Below is a small trained network, with its code and all its weights. Each question gives an input and a class and asks what happens when units are switched off, that is, made to give their printed mean instead of their output.

import numpy as np


def w(rows, s, z=0):
    codes = np.array(rows[::2]) - 128.0
    scale = np.full(codes.shape[1], s)
    scale[-1] = z or s
    return codes * scale


def f(y):
    return y / 2 * (1 + np.tanh(0.7978845608 * (y + 0.044715 * y**3)))


def log_softmax(a):
    a = a - a.max(-1, keepdims=True)
    return a - np.log(np.exp(a).sum(-1, keepdims=True))


def net(x, mask):
    res = np.array(x, float).reshape(1, 7) / 4 @ E
    y = f(res @ A[0][:, :-1].T + A[0][:, -1])
    res = res + np.where(mask, y, B[0][:, -1]) @ B[0][:, :-1]
    return log_softmax(res[-1] @ U[:, :-1].T + U[:, -1])


A, B = {}, {}
E = w([
[173,220,140,147,93,255],'x0',
[206,156,173,51,90,33],'x1',
[144,184,11,86,205,123],'x2',
[129,124,127,128,121,128],'x3',
[130,126,128,130,133,126],'x4',
[127,129,122,129,115,127],'x5',
[88,94,131,8,112,206],'x6',
],0.0077)
A[0] = w([
[136,165,53,114,174,137,36],'n1',
[170,168,150,115,112,184,80],'n2',
[131,201,135,144,99,169,10],'n3',
[163,165,155,90,113,86,16],'n4',
[106,142,254,150,109,142,47],'n5',
[171,154,158,125,131,178,72],'n6',
[191,190,50,129,198,112,158],'n7',
[142,157,112,210,110,102,64],'n8',
[97,87,121,142,162,55,191],'n9',
[89,112,88,201,121,165,96],'n10',
[162,219,78,125,190,124,154],'n11',
[172,172,113,94,59,78,16],'n12',
[126,121,180,156,57,153,219],'n13',
[86,146,143,51,56,176,68],'n14',
[122,75,201,164,95,138,84],'n15',
[203,145,146,122,130,199,129],'n16',
[160,157,156,108,69,115,62],'n17',
[161,212,117,148,99,172,40],'n18',
[161,174,173,148,95,182,145],'n19',
[171,167,164,91,101,107,4],'n20',
[68,123,70,198,113,165,79],'n21',
[218,158,134,93,111,68,37],'n22',
[167,130,71,77,186,186,166],'n23',
[159,138,170,218,111,102,192],'n24',
[173,175,152,181,147,96,99],'n25',
[177,191,164,90,129,81,59],'n26',
[161,196,130,169,106,166,30],'n27',
[44,121,102,168,168,156,14],'n28',
[115,88,134,68,133,186,192],'n29',
[165,197,85,225,135,76,130],'n30',
[146,250,138,183,112,140,120],'n31',
[201,159,133,77,85,78,31],'n32',
[123,69,215,180,111,173,18],'n33',
[97,133,106,53,102,170,88],'n34',
],0.0088,0.0025)
B[0] = w([
[179,125,44,163,63,162,187],'n1',
[78,77,128,148,192,67,173],'n2',
[140,32,103,168,183,43,166],'n3',
[176,59,192,206,159,173,164],'n4',
[165,156,39,131,62,137,197],'n5',
[83,84,127,129,128,60,157],'n6',
[128,120,70,116,2,129,255],'n7',
[96,211,223,79,140,187,183],'n8',
[75,60,112,135,160,30,213],'n9',
[200,139,228,201,181,188,206],'n10',
[156,163,63,96,36,170,238],'n11',
[187,87,156,198,153,201,176],'n12',
[172,164,54,75,86,146,213],'n13',
[92,156,217,67,164,88,187],'n14',
[191,122,30,109,75,104,195],'n15',
[68,89,81,135,158,49,187],'n16',
[128,167,136,139,156,183,159],'n17',
[106,48,76,174,189,19,192],'n18',
[118,110,69,148,131,73,202],'n19',
[170,121,179,191,178,201,159],'n20',
[181,93,214,190,184,210,212],'n21',
[163,74,145,189,155,199,208],'n22',
[166,138,165,103,15,116,212],'n23',
[96,204,119,22,73,120,224],'n24',
[71,184,176,94,138,163,188],'n25',
[136,98,170,190,135,181,190],'n26',
[113,36,156,148,204,37,184],'n27',
[191,62,191,214,143,143,189],'n28',
[107,219,209,69,199,113,197],'n29',
[31,249,254,33,110,85,254],'n30',
[84,105,126,91,171,59,228],'n31',
[141,71,192,222,155,171,200],'n32',
[201,159,65,118,51,112,202],'n33',
[101,194,197,69,120,97,176],'n34',
],0.0063,0.0059)
U = w([
[83,212,199,65,164,149,152],'0',
[94,27,71,168,205,17,25],'1',
[199,106,164,230,190,254,38],'2',
[138,147,132,117,127,141,254],'3',
[184,155,49,131,67,152,1],'4',
],0.0081,0.0049)

Each question gives the input, the list of numbers given to net, and the class t.
The units are the neurons (one row each of A and B). Each row of codes is followed by its name. A weight is (code - 128) times the scale printed after its matrix; where a second scale follows, it is the last column's (A, B and U).
mask holds one flag per neuron, in row order. A switched-off neuron (its flag False) gives its mean, the last column of its row in B, instead of its output. The means were averaged over made-up inputs and are rounded, as every weight is.
A unit's drop is (log p(t) with every unit on - log p(t) with that unit switched off) / (log p(t) with every unit on - log p(t) with every unit switched off).
The circuit of an input: a set's keep is (log p(t) with only the set's units on - log p(t) with every unit switched off) / (log p(t) with every unit on - log p(t) with every unit switched off). Starting from the 12 units with the biggest drops (on a tie, the unit counted first), units are removed one at a time, each time the one whose removal leaves the highest keep (on an exact tie, the one counted first), for as long as the keep stays at least 0.8.
circuit, biggest first: the units of the circuit, biggest drop first
unit that matters most: the unit with the biggest drop
k most important neurons: the k neurons with the biggest drops, biggest first
drop when u is switched off: that unit's drop, to one decimal
input [2,5,0,3,-5,-6,-6], class 0: 3 most important neurons => [n30 n24 n25]
input [-5,5,6,-1,3,-4,-2], class 4: unit that matters most => n7
input [7,-4,8,-2,-2,-8,2], class 4: 2 most important neurons => [n11 n23]
input [6,7,-1,-4,7,-1,-4], class 2: circuit, biggest first => [n22 n32]
input [-6,1,-5,-2,-6,-7,-6], class 0: circuit, biggest first => [n24 n8]
input [4,7,-8,7,6,-8,-1], class 4: 4 most important neurons => [n5 n13 n15 n24]
input [-6,-3,2,-7,-5,8,8], class 0: circuit, biggest first => [n29 n34]
input [-5,-6,2,-4,-6,-2,5], class 2: 3 most important neurons => [n30 n28 n24]
input [-4,7,-2,4,-1,3,-7], class 0: 3 most important neurons => [n30 n24 n25]
input [6,-2,-7,-2,4,7,-8], class 0: 2 most important neurons => [n30 n8]
input [8,0,6,5,-2,3,-5], class 1: 2 most important neurons => [n18 n27]
input [6,4,8,7,0,-1,6], class 4: 2 most important neurons => [n11 n1]
input [0,8,-8,-1,3,-8,-7], class 2: 2 most important neurons => [n22 n32]
input [-5,4,2,-6,1,3,-7], class 0: circuit, biggest first => [n30]
input [7,-7,2,-3,-8,-5,-6], class 1: 4 most important neurons => [n18 n27 n31 n3]
input [6,0,-1,5,6,-3,-5], class 1: 2 most important neurons => [n18 n27]
input [1,-2,1,-3,4,1,-4], class 0: drop when n30 is switched off => 0.2
input [3,-6,-7,8,-5,-4,-8], class 0: drop when n24 is switched off => 0.4
input [7,-7,-1,-1,-2,1,6], class 1: drop when n3 is switched off => 0.2
input [1,0,4,0,6,-6,-5], class 0: circuit, biggest first => [n30]
